Here is a tiny trained network, its code and every weight. The questions are about switching its units off for an input and a class, where a switched-off unit gives its printed mean instead of its output.

import numpy as np


def w(rows, s, z=0):
    codes = np.array(rows[::2]) - 128.0
    scale = np.full(codes.shape[1], s)
    scale[-1] = z or s
    return codes * scale


def f(y):
    return np.maximum(y, 0)


def log_softmax(a):
    a = a - a.max(-1, keepdims=True)
    return a - np.log(np.exp(a).sum(-1, keepdims=True))


def net(x, mask):
    res = np.array(x, float).reshape(1, 7) / 4 @ E
    y = f(res @ A[0][:, :-1].T + A[0][:, -1])
    res = res + np.where(mask, y, B[0][:, -1]) @ B[0][:, :-1]
    return log_softmax(res[-1] @ U[:, :-1].T + U[:, -1])


A, B = {}, {}
E = w([
[248,138,194],'x0',
[128,128,128],'x1',
[128,128,128],'x2',
[128,129,128],'x3',
[160,31,74],'x4',
[91,49,222],'x5',
[128,128,128],'x6',
],0.014)
A[0] = w([
[61,127,114,253],'n1',
[140,211,89,220],'n2',
[174,99,74,151],'n3',
[143,59,95,107],'n4',
[254,139,179,178],'n5',
[211,126,128,69],'n6',
[118,32,159,27],'n7',
[165,141,182,141],'n8',
[181,127,155,145],'n9',
[167,103,61,127],'n10',
[133,116,90,129],'n11',
[112,62,151,44],'n12',
[123,121,101,146],'n13',
[100,116,73,118],'n14',
[85,113,76,207],'n15',
[158,41,100,87],'n16',
[54,111,128,143],'n17',
[73,148,241,116],'n18',
[104,156,137,144],'n19',
[143,34,102,119],'n20',
[196,114,104,70],'n21',
[169,133,66,126],'n22',
],0.018,0.0062)
B[0] = w([
[11,120,107,194],'n1',
[125,194,73,206],'n2',
[103,102,158,183],'n3',
[164,144,87,183],'n4',
[176,147,166,253],'n5',
[104,191,233,185],'n6',
[136,178,111,190],'n7',
[230,95,93,185],'n8',
[178,143,146,183],'n9',
[107,69,160,182],'n10',
[148,89,120,155],'n11',
[112,174,110,170],'n12',
[132,88,107,150],'n13',
[155,87,74,171],'n14',
[114,109,100,189],'n15',
[110,189,123,194],'n16',
[73,151,142,181],'n17',
[138,53,145,211],'n18',
[93,161,124,154],'n19',
[129,145,103,200],'n20',
[96,137,193,171],'n21',
[132,113,150,178],'n22',
],0.013,0.022)
U = w([
[53,217,66,140],'0',
[199,238,103,73],'1',
[10,70,205,32],'2',
[202,47,159,76],'3',
[104,21,63,162],'4',
[83,147,236,253],'5',
],0.013,0.0056)

Each question gives the input, the list of numbers given to net, and the class t.
The units are the neurons (one row each of A and B). Each row of codes is followed by its name. A weight is (code - 128) times the scale printed after its matrix; where a second scale follows, it is the last column's (A, B and U).
mask holds one flag per neuron, in row order. A switched-off neuron (its flag False) gives its mean, the last column of its row in B, instead of its output. The means were averaged over made-up inputs and are rounded, as every weight is.
A unit's drop is (log p(t) with every unit on - log p(t) with that unit switched off) / (log p(t) with every unit on - log p(t) with every unit switched off).
The circuit of an input: a set's keep is (log p(t) with only the set's units on - log p(t) with every unit switched off) / (log p(t) with every unit on - log p(t) with every unit switched off). Starting from the 12 units with the biggest drops (on a tie, the unit counted first), units are removed one at a time, each time the one whose removal leaves the highest keep (on an exact tie, the one counted first), for as long as the keep stays at least 0.8.
circuit, biggest first: the units of the circuit, biggest drop first
most important unit: the unit with the biggest drop
k most important neurons: the k neurons with the biggest drops, biggest first
drop of u: that unit's drop, to one decimal
input [-8,1,4,-2,7,1,7], class 0: 3 most important neurons => (n16; n18; n17)
input [-8,1,1,6,1,4,7], class 0: most important unit => n10
input [3,1,3,5,1,6,-3], class 1: circuit, biggest first => (n7; n10)
input [-3,-2,8,-4,5,0,7], class 4: 3 most important neurons => (n2; n6; n14)
input [3,-6,-4,-2,-1,1,-8], class 3: 3 most important neurons => (n2; n16; n7)
input [2,8,-6,2,0,8,7], class 3: 2 most important neurons => (n18; n2)
input [5,7,-2,8,1,-3,5], class 5: 3 most important neurons => (n6; n21; n4)
input [6,-6,-4,1,0,1,1], class 3: 2 most important neurons => (n8; n2)
input [0,5,3,-2,-1,8,-4], class 2: 2 most important neurons => (n18; n5)
input [0,-1,-5,-8,-6,-7,-7], class 0: 2 most important neurons => (n5; n8)
input [8,7,-4,-5,5,-3,-4], class 5: drop of n6 => 0.6
input [-4,-5,-7,5,-1,3,-6], class 2: drop of n2 => 0.3
input [-3,4,8,5,4,2,0], class 0: drop of n18 => 0.2
input [4,-6,-4,-7,5,4,-7], class 1: drop of n12 => 0.0
input [-8,5,-8,5,-8,3,-3], class 2: most important unit => n18
